Below are the code and all the weights of a small trained network. Each question names an input and a class and asks about switching units off, where a switched-off unit gives its printed mean instead of its output.

import numpy as np


def w(rows, s, z=0):
    codes = np.array(rows[::2]) - 128.0
    scale = np.full(codes.shape[1], s)
    scale[-1] = z or s
    return codes * scale


def norm(h):
    return h / np.sqrt((h * h).mean(-1, keepdims=True) + 1e-5)


def f(y):
    return np.maximum(y, 0)


def log_softmax(a):
    a = a - a.max(-1, keepdims=True)
    return a - np.log(np.exp(a).sum(-1, keepdims=True))


def net(x, mask):
    res = np.array(x, float).reshape(1, 5) / 4 @ E
    u = 0
    for l in range(4):
        y = f(norm(res) @ A[l][:, :-1].T + A[l][:, -1])
        res = res + np.where(mask[u : u + 4], y, B[l][:, -1]) @ B[l][:, :-1]
        u += 4
    return log_softmax(norm(res)[-1] @ U[:, :-1].T + U[:, -1])


A, B = {}, {}
E = w([
[166,117,165,81,2],'x0',
[138,134,133,134,132],'x1',
[117,114,32,152,106],'x2',
[123,120,135,119,130],'x3',
[79,164,170,160,96],'x4',
],0.0039)
A[0] = w([
[158,71,107,96,154,16],'0.n1',
[76,151,115,156,189,2],'0.n2',
[66,206,156,253,87,101],'0.n3',
[149,113,58,208,105,51],'0.n4',
],0.0051,0.0034)
B[0] = w([
[255,123,120,39,227,146],'0.n1',
[194,110,193,222,229,171],'0.n2',
[124,169,241,144,45,254],'0.n3',
[57,187,79,35,8,193],'0.n4',
],0.005,0.0022)
A[1] = w([
[158,145,154,62,75,79],'1.n1',
[173,153,247,123,175,111],'1.n2',
[217,2,70,74,204,127],'1.n3',
[80,199,124,98,107,1],'1.n4',
],0.0052,0.0046)
B[1] = w([
[124,66,150,191,152,197],'1.n1',
[122,127,15,62,65,239],'1.n2',
[230,222,233,117,127,254],'1.n3',
[164,161,46,170,3,130],'1.n4',
],0.0056,0.0034)
A[2] = w([
[158,114,151,77,3,150],'2.n1',
[57,149,97,174,83,6],'2.n2',
[150,170,207,34,141,14],'2.n3',
[152,172,62,53,117,80],'2.n4',
],0.0058,0.0023)
B[2] = w([
[121,122,89,185,228,254],'2.n1',
[113,144,144,34,135,151],'2.n2',
[54,149,1,32,54,173],'2.n3',
[43,161,88,79,118,167],'2.n4',
],0.0053,0.0066)
A[3] = w([
[137,88,145,73,158,2],'3.n1',
[150,26,169,191,175,109],'3.n2',
[221,1,137,172,10,51],'3.n3',
[91,138,186,121,211,53],'3.n4',
],0.0054,0.0047)
B[3] = w([
[157,180,133,52,91,128],'3.n1',
[83,199,84,81,144,239],'3.n2',
[137,136,128,239,253,254],'3.n3',
[138,84,157,176,215,179],'3.n4',
],0.0076,0.00094)
U = w([
[119,152,102,129,148,240],'0',
[198,61,170,253,247,57],'1',
[130,125,82,124,120,171],'2',
[81,76,55,45,43,3],'3',
[201,129,214,97,52,206],'4',
],0.0074,0.0029)

Each question gives the input, the list of numbers given to net, and the class t.
The units are the neurons (one row each of A and B). Each row of codes is followed by its name. A weight is (code - 128) times the scale printed after its matrix; where a second scale follows, it is the last column's (A, B and U).
mask holds one flag per neuron, layer by layer. A switched-off neuron (its flag False) gives its mean, the last column of its row in B, instead of its output. The means were averaged over made-up inputs and are rounded, as every weight is.
A unit's drop is (log p(t) with every unit on - log p(t) with that unit switched off) / (log p(t) with every unit on - log p(t) with every unit switched off).
The circuit of an input: a set's keep is (log p(t) with only the set's units on - log p(t) with every unit switched off) / (log p(t) with every unit on - log p(t) with every unit switched off). Starting from the 12 units with the biggest drops (on a tie, the unit counted first), units are removed one at a time, each time the one whose removal leaves the highest keep (on an exact tie, the one counted first), for as long as the keep stays at least 0.8.
units of the circuit, in order: the units of the circuit, biggest drop first
most important unit: the unit with the biggest drop
k most important neurons: the k neurons with the biggest drops, biggest first
k most important neurons of layer l: the k neurons of layer l with the biggest drops, biggest first
drop of u: that unit's drop, to one decimal
input [6,6,3,1,-3], class 1: units of the circuit, in order => [3.n3; 1.n1]
input [1,-4,-7,6,-4], class 3: units of the circuit, in order => [2.n3]
input [-3,-1,4,3,2], class 3: 2 most important neurons of layer 1 => [1.n3; 1.n1]
input [-3,-3,5,2,1], class 3: 3 most important neurons => [0.n4; 2.n1; 1.n3]
input [-3,6,-7,-6,4], class 3: units of the circuit, in order => [1.n2; 2.n3]
input [7,-5,-6,4,-3], class 1: units of the circuit, in order => [1.n1; 3.n3; 1.n3]
input [5,-6,-6,-3,2], class 2: 2 most important neurons => [0.n3; 1.n3]
input [8,-8,8,0,1], class 1: units of the circuit, in order => [2.n3; 3.n3]
input [5,-8,-1,-8,0], class 0: 3 most important neurons => [3.n2; 2.n1; 1.n3]
input [5,7,-4,-4,3], class 2: 2 most important neurons => [2.n1; 1.n2]
input [7,5,-1,-3,-7], class 1: 3 most important neurons => [1.n1; 3.n3; 1.n2]
input [-5,-6,-8,-4,5], class 3: 3 most important neurons of layer 1 => [1.n2; 1.n3; 1.n1]
input [-4,5,8,-2,-3], class 3: 2 most important neurons => [0.n4; 2.n1]
input [-4,3,4,-6,7], class 4: units of the circuit, in order => [0.n3; 2.n1]
input [8,-8,0,7,-3], class 1: most important neuron => [3.n3]
input [4,8,-4,-1,-3], class 2: 2 most important neurons => [2.n1; 1.n1]
input [7,-3,5,-2,7], class 1: 3 most important neurons of layer 2 => [2.n3; 2.n4; 2.n1]
input [8,2,-3,-5,8], class 1: 2 most important neurons of layer 2 => [2.n4; 2.n1]
input [-4,5,-2,0,8], class 4: 2 most important neurons => [0.n3; 2.n1]
input [1,5,3,6,-8], class 4: most important unit => 1.n3
input [-4,-1,7,3,3], class 3: 2 most important neurons of layer 2 => [2.n1; 2.n2]
input [7,-4,5,5,-6], class 1: 2 most important neurons of layer 1 => [1.n1; 1.n2]
input [8,-3,-3,-5,-2], class 1: drop of 3.n3 => 0.6
input [8,4,0,2,6], class 1: drop of 3.n3 => 0.3
input [7,0,2,6,-4], class 1: drop of 0.n2 => 0.0
input [-3,3,2,-5,7], class 4: drop of 2.n1 => 0.1
input [-1,-6,5,-2,8], class 4: units of the circuit, in order => [0.n3]
